Below are the code and all the weights of a small trained network. Each question names an input and a target symbol and asks about switching units off, where a switched-off unit gives its printed mean instead of its output.

import numpy as np


def w(rows, s, z=0):
    codes = np.array(rows[::2]) - 128.0
    scale = np.full(codes.shape[1], s)
    scale[-1] = z or s
    return codes * scale


def norm(h):
    return h / np.sqrt((h * h).mean(-1, keepdims=True) + 1e-5)


def f(y):
    return np.maximum(y, 0)


def softmax(a):
    e = np.exp(a - a.max(-1, keepdims=True))
    return e / e.sum(-1, keepdims=True)


def log_softmax(a):
    a = a - a.max(-1, keepdims=True)
    return a - np.log(np.exp(a).sum(-1, keepdims=True))


def net(x, mask):
    ids = ['ΘΠΣΦαζμ'.index(c) for c in x.split()]
    T = len(ids)
    res = E[ids] + P[:T]
    u = 0
    for l in range(2):
        r = norm(res)
        for j in range(2):
            rows = slice(2 * j, 2 * j + 2)
            q, k, v = (r @ M[l][rows].T for M in (Q, K, V))
            z = softmax(np.where(np.tri(T) > 0, q @ k.T / 2**0.5, -1e9)) @ v
            o = O[l][rows]
            res = res + np.where(mask[u + j], z, o[:, -1]) @ o[:, :-1]
        u += 2
        y = f(norm(res) @ A[l][:, :-1].T + A[l][:, -1])
        res = res + np.where(mask[u : u + 4], y, B[l][:, -1]) @ B[l][:, :-1]
        u += 4
    return log_softmax(norm(res)[-1] @ U[:, :-1].T + U[:, -1])


Q, K, V, O, A, B = {}, {}, {}, {}, {}, {}
E = w([
[200,98,144,244],'Θ',
[14,65,130,129],'Π',
[74,41,155,3],'Σ',
[149,133,39,104],'Φ',
[100,217,148,186],'α',
[95,251,196,125],'ζ',
[169,186,241,73],'μ',
],0.013)
P = w([
[114,103,230,137],'0',
[135,115,206,132],'1',
[138,136,189,161],'2',
[135,165,170,192],'3',
[136,176,152,207],'4',
[136,185,118,231],'5',
[131,196,98,235],'6',
[135,206,65,249],'7',
[130,220,45,252],'8',
],0.0042)
Q[0] = w([
[84,222,71,187],'0.h0',
[82,20,13,252],'0.h0',
[19,43,118,120],'0.h1',
[104,222,197,143],'0.h1',
],0.043)
K[0] = w([
[67,232,81,190],'0.h0',
[131,89,3,182],'0.h0',
[80,72,134,76],'0.h1',
[179,157,25,133],'0.h1',
],0.048)
V[0] = w([
[91,53,138,250],'0.h0',
[137,116,170,53],'0.h0',
[112,113,193,149],'0.h1',
[70,66,35,62],'0.h1',
],0.016)
O[0] = w([
[144,153,32,156,67],'0.h0',
[155,138,192,157,55],'0.h0',
[101,158,88,78,119],'0.h1',
[98,84,252,138,3],'0.h1',
],0.015,0.0047)
A[0] = w([
[90,51,174,2,122],'0.n0',
[54,56,109,55,187],'0.n1',
[253,98,192,37,104],'0.n2',
[182,35,105,46,255],'0.n3',
],0.026,0.006)
B[0] = w([
[129,47,236,205,247],'0.n0',
[13,158,99,65,209],'0.n1',
[208,177,13,44,253],'0.n2',
[163,3,181,172,189],'0.n3',
],0.026,0.0079)
Q[1] = w([
[3,103,185,198],'1.h0',
[170,165,72,37],'1.h0',
[163,31,185,67],'1.h1',
[130,56,90,188],'1.h1',
],0.012)
K[1] = w([
[114,141,248,188],'1.h0',
[126,81,63,72],'1.h0',
[116,203,152,90],'1.h1',
[117,234,206,118],'1.h1',
],0.015)
V[1] = w([
[170,250,126,181],'1.h0',
[85,86,106,107],'1.h0',
[173,156,153,161],'1.h1',
[116,148,113,212],'1.h1',
],0.021)
O[1] = w([
[107,111,253,151,69],'1.h0',
[119,145,72,153,249],'1.h0',
[122,157,94,128,94],'1.h1',
[55,123,78,122,112],'1.h1',
],0.015,0.0017)
A[1] = w([
[136,32,59,140,148],'1.n0',
[162,253,163,141,106],'1.n1',
[47,130,132,135,2],'1.n2',
[90,213,153,10,24],'1.n3',
],0.023,0.0052)
B[1] = w([
[138,122,250,151,254],'1.n0',
[51,227,134,195,221],'1.n1',
[24,172,45,119,166],'1.n2',
[221,36,254,84,197],'1.n3',
],0.02,0.0085)
U = w([
[42,116,125,53,200],'Θ',
[157,69,75,226,252],'Π',
[139,3,192,130,81],'Σ',
[100,175,235,129,75],'Φ',
[143,19,41,126,69],'α',
[103,223,82,190,116],'ζ',
[189,158,99,51,158],'μ',
],0.015,0.0032)

Each question gives the input, a string of symbols that net reads in full, and the target symbol t.
The units are the heads (2 rows each of Q, K, V and O) and the neurons (one row each of A and B). Each row of codes is followed by its name. A weight is (code - 128) times the scale printed after its matrix; where a second scale follows, it is the last column's (O, A, B and U).
mask holds one flag per unit, layer by layer, with each layer's heads first. A switched-off unit (its flag False) gives its mean, the last column of its rows in O or B, instead of its output. The means were averaged over made-up inputs and are rounded, as every weight is.
A unit's drop is (log p(t) with every unit on - log p(t) with that unit switched off) / (log p(t) with every unit on - log p(t) with every unit switched off).
The circuit of an input: a set's keep is (log p(t) with only the set's units on - log p(t) with every unit switched off) / (log p(t) with every unit on - log p(t) with every unit switched off). Starting from all 12 units, units are removed one at a time, each time the one whose removal leaves the highest keep (on an exact tie, the one counted first), for as long as the keep stays at least 0.8.
circuit, biggest first: the units of the circuit, biggest drop first
unit that matters most: the unit with the biggest drop
k most important neurons: the k neurons with the biggest drops, biggest first
top k neurons in layer l: the k neurons of layer l with the biggest drops, biggest first
heads that matter: for each layer, one digit per head in row order, 1 if its drop is at least 0.15 and else 0, layers parted by /
drop when u is switched off: that unit's drop, to one decimal
input Φ μ μ α, target Σ: 2 most important neurons => (0.n2; 0.n1)
input α α Φ ζ Σ μ Σ α, target Π: 3 most important neurons => (0.n1; 0.n2; 1.n0)
input Φ α μ Φ, target α: circuit, biggest first => (0.h1; 0.n3)
input α α Φ Π Φ α, target ζ: circuit, biggest first => (0.h0)
input Φ α α Π α Θ Σ Θ α, target Θ: 2 most important neurons => (0.n0; 0.n3)
input α α ζ α Φ α, target Θ: top 2 neurons in layer 0 => (0.n2; 0.n3)
input Φ Σ α, target Σ: 2 most important neurons => (0.n1; 1.n1)
input Π α μ Φ Φ, target α: 2 most important neurons => (0.n0; 0.n3)
input Π Θ Π, target Θ: 2 most important neurons => (0.n1; 1.n3)
input μ ζ Π μ ζ Θ, target Π: heads that matter => 11 / 00
input α Π α, target ζ: 4 most important neurons => (0.n0; 0.n1; 0.n2; 0.n3)
input ζ Φ Π α α α μ, target Σ: 3 most important neurons => (0.n0; 1.n1; 1.n0)
input ζ Θ μ μ Π μ Θ, target Π: top 2 neurons in layer 0 => (0.n2; 0.n0)
input μ μ Π Θ μ α μ, target μ: unit that matters most => 0.n2
input Φ α Θ α μ, target Σ: drop when 0.n0 is switched off => 2.1
input α μ Π, target Θ: drop when 0.h1 is switched off => 0.4
input Φ α ζ, target Σ: drop when 0.n0 is switched off => 0.9
input α Θ μ μ, target μ: drop when 0.n2 is switched off => 0.7
